Here is a tiny trained network, its code and every weight. The questions are about switching its units off for an input and a class, where a switched-off unit gives its printed mean instead of its output.

import numpy as np


def w(rows, s, z=0):
    codes = np.array(rows[::2]) - 128.0
    scale = np.full(codes.shape[1], s)
    scale[-1] = z or s
    return codes * scale


def norm(h):
    return h / np.sqrt((h * h).mean(-1, keepdims=True) + 1e-5)


def f(y):
    return np.maximum(y, 0)


def log_softmax(a):
    a = a - a.max(-1, keepdims=True)
    return a - np.log(np.exp(a).sum(-1, keepdims=True))


def net(x, mask):
    res = np.array(x, float).reshape(1, 2) / 4 @ E
    u = 0
    for l in range(2):
        y = f(norm(res) @ A[l][:, :-1].T + A[l][:, -1])
        res = res + np.where(mask[u : u + 12], y, B[l][:, -1]) @ B[l][:, :-1]
        u += 12
    return log_softmax(norm(res)[-1] @ U[:, :-1].T + U[:, -1])


A, B = {}, {}
E = w([
[92,163,246,49,169,47,166,117,32,81],'x0',
[167,153,118,179,185,137,66,34,107,26],'x1',
],0.013)
A[0] = w([
[117,130,185,124,190,131,114,110,43,142,176],'L0N0',
[137,144,65,159,82,166,82,161,143,105,179],'L0N1',
[89,60,91,147,111,171,142,103,136,226,4],'L0N2',
[74,98,181,166,106,85,109,109,188,98,65],'L0N3',
[58,235,109,46,79,140,179,201,114,137,141],'L0N4',
[61,98,211,102,30,112,150,164,112,25,113],'L0N5',
[112,110,136,160,133,210,150,112,110,158,53],'L0N6',
[148,140,199,209,127,91,148,98,168,174,99],'L0N7',
[104,255,187,131,84,224,95,82,120,90,110],'L0N8',
[144,124,182,160,139,101,219,127,188,120,125],'L0N9',
[111,161,140,156,68,152,82,112,109,21,148],'L0N10',
[158,127,109,61,127,147,136,109,173,74,116],'L0N11',
],0.0075,0.0032)
B[0] = w([
[161,151,62,133,9,244,111,128,84,135,245],'L0N0',
[154,140,189,27,80,185,151,173,22,2,234],'L0N1',
[114,187,176,128,215,131,65,65,97,95,205],'L0N2',
[69,121,70,147,122,115,153,134,160,113,131],'L0N3',
[157,146,138,164,245,91,43,112,165,158,255],'L0N4',
[177,172,102,203,65,142,148,126,123,93,228],'L0N5',
[122,159,133,51,84,139,109,102,183,102,149],'L0N6',
[121,113,191,165,135,139,121,134,128,125,128],'L0N7',
[141,88,149,167,230,111,189,203,180,148,200],'L0N8',
[168,85,78,64,131,76,51,54,77,177,161],'L0N9',
[96,121,73,87,137,3,76,199,161,170,230],'L0N10',
[82,142,162,186,138,135,88,187,145,42,152],'L0N11',
],0.006,0.0065)
A[1] = w([
[112,78,81,165,76,186,124,128,181,145,2],'L1N0',
[161,59,96,166,83,181,144,120,178,129,18],'L1N1',
[146,164,78,151,114,95,123,86,129,143,48],'L1N2',
[59,81,144,108,100,97,158,183,136,198,103],'L1N3',
[84,110,172,75,131,116,164,204,95,68,83],'L1N4',
[57,159,185,82,131,68,196,111,63,109,3],'L1N5',
[135,112,170,154,172,150,112,53,142,167,54],'L1N6',
[108,134,94,145,88,137,121,188,142,105,83],'L1N7',
[169,140,122,137,169,153,123,7,128,45,40],'L1N8',
[163,152,59,227,68,94,140,156,135,169,83],'L1N9',
[88,72,158,76,108,126,162,163,185,205,124],'L1N10',
[76,114,129,122,122,129,172,166,108,215,92],'L1N11',
],0.011,0.0018)
B[1] = w([
[121,171,129,119,67,124,176,129,29,56,185],'L1N0',
[172,254,173,138,91,122,230,177,40,132,181],'L1N1',
[182,122,159,81,181,78,119,60,146,155,155],'L1N2',
[65,61,105,243,160,60,132,134,154,104,183],'L1N3',
[251,125,179,54,147,207,61,39,160,187,181],'L1N4',
[146,170,45,153,11,228,200,228,146,93,211],'L1N5',
[169,119,144,53,28,221,139,151,101,115,141],'L1N6',
[147,123,170,68,120,116,151,114,126,184,174],'L1N7',
[24,51,128,152,151,70,153,137,181,239,255],'L1N8',
[137,91,217,25,142,185,64,135,173,154,168],'L1N9',
[111,88,146,143,186,51,105,48,181,80,189],'L1N10',
[94,114,62,169,208,138,58,51,109,98,180],'L1N11',
],0.0079,0.0097)
U = w([
[148,186,125,117,32,157,187,161,114,101,232],'0',
[82,98,119,161,231,52,114,134,171,117,192],'1',
[179,117,186,6,156,136,93,130,160,173,3],'2',
],0.016,0.0021)

Each question gives the input, the list of numbers given to net, and the class t.
The units are the neurons (one row each of A and B). Each row of codes is followed by its name. A weight is (code - 128) times the scale printed after its matrix; where a second scale follows, it is the last column's (A, B and U).
mask holds one flag per neuron, layer by layer. A switched-off neuron (its flag False) gives its mean, the last column of its row in B, instead of its output. The means were averaged over made-up inputs and are rounded, as every weight is.
A unit's drop is (log p(t) with every unit on - log p(t) with that unit switched off) / (log p(t) with every unit on - log p(t) with every unit switched off).
The circuit of an input: a set's keep is (log p(t) with only the set's units on - log p(t) with every unit switched off) / (log p(t) with every unit on - log p(t) with every unit switched off). Starting from the 12 units with the biggest drops (on a tie, the unit counted first), units are removed one at a time, each time the one whose removal leaves the highest keep (on an exact tie, the one counted first), for as long as the keep stays at least 0.8.
circuit, biggest first: the units of the circuit, biggest drop first
most important unit: the unit with the biggest drop
k most important neurons: the k neurons with the biggest drops, biggest first
top k neurons in layer l: the k neurons of layer l with the biggest drops, biggest first
drop when u is switched off: that unit's drop, to one decimal
input [6,-1], class 0: most important unit -> L1N5
input [-3,-3], class 2: 4 most important neurons -> (L0N0 L0N2 L0N5 L0N1)
input [-3,0], class 2: circuit, biggest first -> (L0N1 L1N5)
input [8,-7], class 0: 2 most important neurons -> (L1N5 L0N5)
input [-1,3], class 2: top 2 neurons in layer 0 -> (L0N4 L0N1)
input [0,0], class 2: top 2 neurons in layer 0 -> (L0N0 L0N10)
input [-3,1], class 2: top 3 neurons in layer 0 -> (L0N1 L0N0 L0N4)
input [-3,-2], class 2: 4 most important neurons -> (L0N1 L0N0 L0N2 L0N5)
input [4,4], class 0: 2 most important neurons -> (L0N4 L1N5)
input [3,3], class 2: 4 most important neurons -> (L0N4 L0N2 L0N10 L0N0)
input [5,-7], class 1: 2 most important neurons -> (L1N3 L0N1)
input [-3,-4], class 1: 2 most important neurons -> (L0N0 L0N5)
input [3,-8], class 1: drop when L1N10 is switched off -> 0.0
input [5,2], class 0: drop when L1N5 is switched off -> 0.5
input [8,-3], class 0: circuit, biggest first -> (L1N5)
input [-2,0], class 2: drop when L0N1 is switched off -> 1.5
input [7,6], class 0: drop when L0N4 is switched off -> 0.2
